Below are the code and all the weights of a small trained network. Each question names an input and a target symbol and asks about switching units off, where a switched-off unit gives its printed mean instead of its output.

import numpy as np


def w(rows, s, z=0):
    codes = np.array(rows[::2]) - 128.0
    scale = np.full(codes.shape[1], s)
    scale[-1] = z or s
    return codes * scale


def f(y):
    return y / 2 * (1 + np.tanh(0.7978845608 * (y + 0.044715 * y**3)))


def softmax(a):
    e = np.exp(a - a.max(-1, keepdims=True))
    return e / e.sum(-1, keepdims=True)


def log_softmax(a):
    a = a - a.max(-1, keepdims=True)
    return a - np.log(np.exp(a).sum(-1, keepdims=True))


def net(x, mask):
    ids = ['βγδεζηθλμξπστφψω'.index(c) for c in x.split()]
    T = len(ids)
    res = E[ids] + P[:T]
    u = 0
    for l in range(2):
        r = res
        for j in range(3):
            rows = slice(2 * j, 2 * j + 2)
            q, k, v = (r @ M[l][rows].T for M in (Q, K, V))
            z = softmax(np.where(np.tri(T) > 0, q @ k.T / 2**0.5, -1e9)) @ v
            o = O[l][rows]
            res = res + np.where(mask[u + j], z, o[:, -1]) @ o[:, :-1]
        u += 3
        y = f(res @ A[l][:, :-1].T + A[l][:, -1])
        res = res + np.where(mask[u : u + 4], y, B[l][:, -1]) @ B[l][:, :-1]
        u += 4
    return log_softmax(res[-1] @ U[:, :-1].T + U[:, -1])


Q, K, V, O, A, B = {}, {}, {}, {}, {}, {}
E = w([
[130,131,155,98,143,88,137,121,92,72],'β',
[66,97,70,85,78,106,143,124,134,129],'γ',
[73,102,164,120,113,175,82,88,98,123],'δ',
[123,177,178,122,156,102,117,132,84,141],'ε',
[90,79,148,103,69,112,142,142,57,178],'ζ',
[114,150,194,79,113,124,153,135,191,85],'η',
[116,126,129,122,134,181,172,143,100,89],'θ',
[146,126,121,4,127,88,145,121,121,95],'λ',
[103,89,110,62,159,115,125,98,116,208],'μ',
[167,124,104,157,131,62,175,128,127,155],'ξ',
[72,174,173,173,111,118,105,141,114,74],'π',
[101,111,124,147,110,84,90,150,129,150],'σ',
[87,135,150,119,135,119,169,98,109,160],'τ',
[143,54,97,126,148,131,118,126,89,166],'φ',
[112,115,70,172,158,144,88,155,153,177],'ψ',
[123,98,161,113,130,114,161,106,142,146],'ω',
],0.028)
P = w([
[174,2,183,159,247,41,118,184,225,98],'0',
[113,70,166,157,200,72,143,154,152,120],'1',
[96,97,166,159,156,83,139,117,120,144],'2',
[88,121,138,148,132,84,141,100,101,147],'3',
[77,140,119,149,121,82,144,83,80,155],'4',
[63,154,92,156,120,85,155,61,84,160],'5',
[67,172,77,153,110,81,157,52,73,154],'6',
],0.0073)
Q[0] = w([
[148,126,93,189,105,109,88,176,187,119],'0.h1',
[171,46,58,103,93,146,118,144,170,130],'0.h1',
[155,104,86,181,2,184,121,130,169,168],'0.h2',
[65,132,141,171,186,91,128,186,57,150],'0.h2',
[30,96,134,152,61,86,144,95,143,109],'0.h3',
[34,31,86,132,71,94,61,183,82,157],'0.h3',
],0.0081)
K[0] = w([
[123,112,77,197,131,84,66,129,182,105],'0.h1',
[90,64,66,93,136,138,164,124,170,152],'0.h1',
[66,2,133,137,109,98,107,134,210,175],'0.h2',
[104,170,53,224,184,175,79,105,45,195],'0.h2',
[58,146,140,169,41,152,89,106,136,149],'0.h3',
[94,112,48,129,88,104,54,91,124,143],'0.h3',
],0.0066)
V[0] = w([
[121,105,66,154,106,84,116,107,224,128],'0.h1',
[158,216,167,142,108,156,234,2,154,127],'0.h1',
[114,121,105,97,20,108,195,112,175,124],'0.h2',
[141,116,80,178,141,117,120,89,2,129],'0.h2',
[148,132,111,134,149,169,151,180,137,115],'0.h3',
[250,251,160,91,130,166,209,131,108,152],'0.h3',
],0.0049)
O[0] = w([
[91,173,52,105,118,110,67,111,136,106,90],'0.h1',
[64,122,140,68,151,142,168,254,61,71,85],'0.h1',
[87,188,98,151,67,136,128,86,87,131,110],'0.h2',
[164,77,103,109,161,94,68,93,91,68,154],'0.h2',
[156,119,130,156,91,173,161,68,133,139,107],'0.h3',
[118,216,55,166,57,88,98,53,123,144,3],'0.h3',
],0.0067,0.0069)
A[0] = w([
[146,109,103,115,138,124,109,250,117,130,90],'0.n1',
[128,85,111,100,137,145,143,143,74,153,12],'0.n2',
[147,160,123,192,134,166,52,146,119,133,52],'0.n3',
[132,128,145,143,96,126,181,89,127,126,253],'0.n4',
],0.012,0.0026)
B[0] = w([
[171,115,177,194,186,134,157,186,226,172,184],'0.n1',
[183,150,87,135,43,116,143,23,179,110,253],'0.n2',
[55,113,39,25,80,170,227,132,89,98,127],'0.n3',
[78,143,2,109,167,105,254,135,76,80,217],'0.n4',
],0.0078,0.0051)
Q[1] = w([
[116,67,134,65,201,166,254,156,113,112],'1.h1',
[93,51,109,42,52,92,120,141,188,130],'1.h1',
[112,73,158,129,162,92,90,102,132,115],'1.h2',
[175,177,124,197,120,255,95,139,140,97],'1.h2',
[97,103,182,119,120,94,127,121,136,91],'1.h3',
[94,105,111,178,121,120,136,115,29,114],'1.h3',
],0.007)
K[1] = w([
[154,134,113,55,121,172,231,55,165,36],'1.h1',
[105,27,112,36,65,132,128,143,183,128],'1.h1',
[92,100,203,162,100,93,56,134,99,197],'1.h2',
[181,77,214,155,148,253,127,175,165,69],'1.h2',
[47,143,192,105,118,139,182,164,50,153],'1.h3',
[97,110,100,198,195,153,134,93,80,53],'1.h3',
],0.0062)
V[1] = w([
[66,125,168,142,163,152,85,233,106,176],'1.h1',
[107,165,98,99,133,171,180,106,143,75],'1.h1',
[127,123,116,156,161,213,123,77,84,122],'1.h2',
[181,150,125,135,113,255,105,181,120,101],'1.h2',
[111,101,174,172,31,101,148,74,152,112],'1.h3',
[81,136,105,174,212,89,129,104,150,112],'1.h3',
],0.0062)
O[1] = w([
[69,158,85,147,175,82,120,105,80,73,91],'1.h1',
[173,72,167,135,135,166,109,158,213,142,173],'1.h1',
[87,155,148,99,81,161,123,90,143,139,94],'1.h2',
[104,206,78,96,3,144,149,57,65,117,3],'1.h2',
[138,129,124,164,64,111,181,175,95,101,138],'1.h3',
[160,79,161,107,53,148,122,218,22,113,188],'1.h3',
],0.0065,0.007)
A[1] = w([
[136,167,84,101,51,160,157,11,90,107,6],'1.n1',
[111,111,132,115,134,99,59,133,83,232,161],'1.n2',
[78,211,32,83,29,120,150,2,85,131,55],'1.n3',
[125,188,205,182,155,178,65,112,84,85,169],'1.n4',
],0.0089,0.002)
B[1] = w([
[85,177,57,145,137,77,97,95,122,109,169],'1.n1',
[109,153,140,134,128,147,160,97,144,129,255],'1.n2',
[252,166,101,200,80,117,71,140,189,103,138],'1.n3',
[149,105,111,91,87,154,107,150,128,172,185],'1.n4',
],0.02,0.0046)
U = w([
[134,142,75,144,182,190,116,168,168,166,14],'β',
[126,88,162,144,136,169,57,88,120,82,82],'γ',
[192,161,126,56,146,96,116,147,179,99,74],'δ',
[164,141,110,192,152,215,167,137,98,53,196],'ε',
[205,165,71,161,142,86,154,183,133,155,86],'ζ',
[140,138,135,151,94,135,97,217,132,108,113],'η',
[130,196,171,107,96,118,166,176,218,119,28],'θ',
[151,121,159,175,41,77,180,129,131,156,2],'λ',
[171,104,175,119,151,82,91,111,92,22,28],'μ',
[184,207,139,105,171,138,124,154,96,186,206],'ξ',
[44,112,47,82,106,45,114,124,143,98,212],'π',
[2,129,99,76,169,96,194,119,17,135,184],'σ',
[163,81,184,130,166,154,147,195,176,140,255],'τ',
[210,99,131,169,146,140,88,110,160,122,23],'φ',
[81,153,184,218,144,109,100,125,156,114,138],'ψ',
[141,158,141,95,156,131,137,82,191,139,36],'ω',
],0.0082,0.0046)

Each question gives the input, a string of symbols that net reads in full, and the target symbol t.
The units are the heads (2 rows each of Q, K, V and O) and the neurons (one row each of A and B). Each row of codes is followed by its name. A weight is (code - 128) times the scale printed after its matrix; where a second scale follows, it is the last column's (O, A, B and U).
mask holds one flag per unit, layer by layer, with each layer's heads first. A switched-off unit (its flag False) gives its mean, the last column of its rows in O or B, instead of its output. The means were averaged over made-up inputs and are rounded, as every weight is.
A unit's drop is (log p(t) with every unit on - log p(t) with that unit switched off) / (log p(t) with every unit on - log p(t) with every unit switched off).
The circuit of an input: a set's keep is (log p(t) with only the set's units on - log p(t) with every unit switched off) / (log p(t) with every unit on - log p(t) with every unit switched off). Starting from the 12 units with the biggest drops (on a tie, the unit counted first), units are removed one at a time, each time the one whose removal leaves the highest keep (on an exact tie, the one counted first), for as long as the keep stays at least 0.8.
units of the circuit, in order: the units of the circuit, biggest drop first
top k neurons: the k neurons with the biggest drops, biggest first
which heads matter: for each layer, one digit per head in row order, 1 if its drop is at least 0.15 and else 0, layers parted by /
drop when u is switched off: that unit's drop, to one decimal
input θ θ σ σ ω σ ξ, target τ: units of the circuit, in order	(1.h2, 1.n1)
input ε ψ γ θ θ δ, target τ: which heads matter	101 / 000
input θ σ δ σ δ ξ ε, target τ: which heads matter	110 / 010
input μ θ θ γ, target τ: units of the circuit, in order	(0.h3, 1.h2)
input σ ω γ π θ β, target τ: units of the circuit, in order	(1.h1, 1.h2)
input γ ω θ δ σ σ θ, target σ: which heads matter	000 / 110
input ω γ γ θ σ, target ψ: units of the circuit, in order	(0.n4, 1.n2, 1.n4)
input σ θ σ θ θ ζ, target τ: units of the circuit, in order	(0.h3, 0.n1, 1.h1)
input ζ θ η θ θ θ θ, target ζ: top 4 neurons	(1.n3, 1.n1, 0.n1, 0.n2)
input ζ σ π, target τ: units of the circuit, in order	(1.n4)
input θ ω θ λ γ δ, target τ: which heads matter	001 / 100
input θ ζ ε ζ θ ε ζ, target λ: which heads matter	000 / 110
input δ θ γ γ λ θ π, target η: which heads matter	000 / 000
input σ φ μ γ π λ, target τ: which heads matter	000 / 110
input θ θ θ ζ π θ φ, target φ: units of the circuit, in order	(0.n2, 0.n4)
input σ ω ζ μ σ, target σ: units of the circuit, in order	(1.h1, 1.n3)
input ξ θ θ, target σ: which heads matter	001 / 110
input θ θ σ ω ε σ τ, target τ: top 2 neurons	(1.n1, 1.n2)
input θ θ θ θ θ θ, target ζ: which heads matter	001 / 010
input γ γ π, target η: units of the circuit, in order	(1.n4, 1.h3)
input ζ σ β σ, target ψ: top 3 neurons	(1.n2, 0.n4, 1.n4)
input σ σ σ θ β, target τ: top 2 neurons	(1.n1, 0.n2)
input θ ψ φ φ, target φ: drop when 0.h1 is switched off	0.1
input μ δ δ θ θ σ ε, target τ: drop when 0.h1 is switched off	1.4
input ε σ ζ ζ, target λ: drop when 0.n2 is switched off	2.8
input θ ε ζ γ γ θ τ, target τ: drop when 0.n3 is switched off	0.0
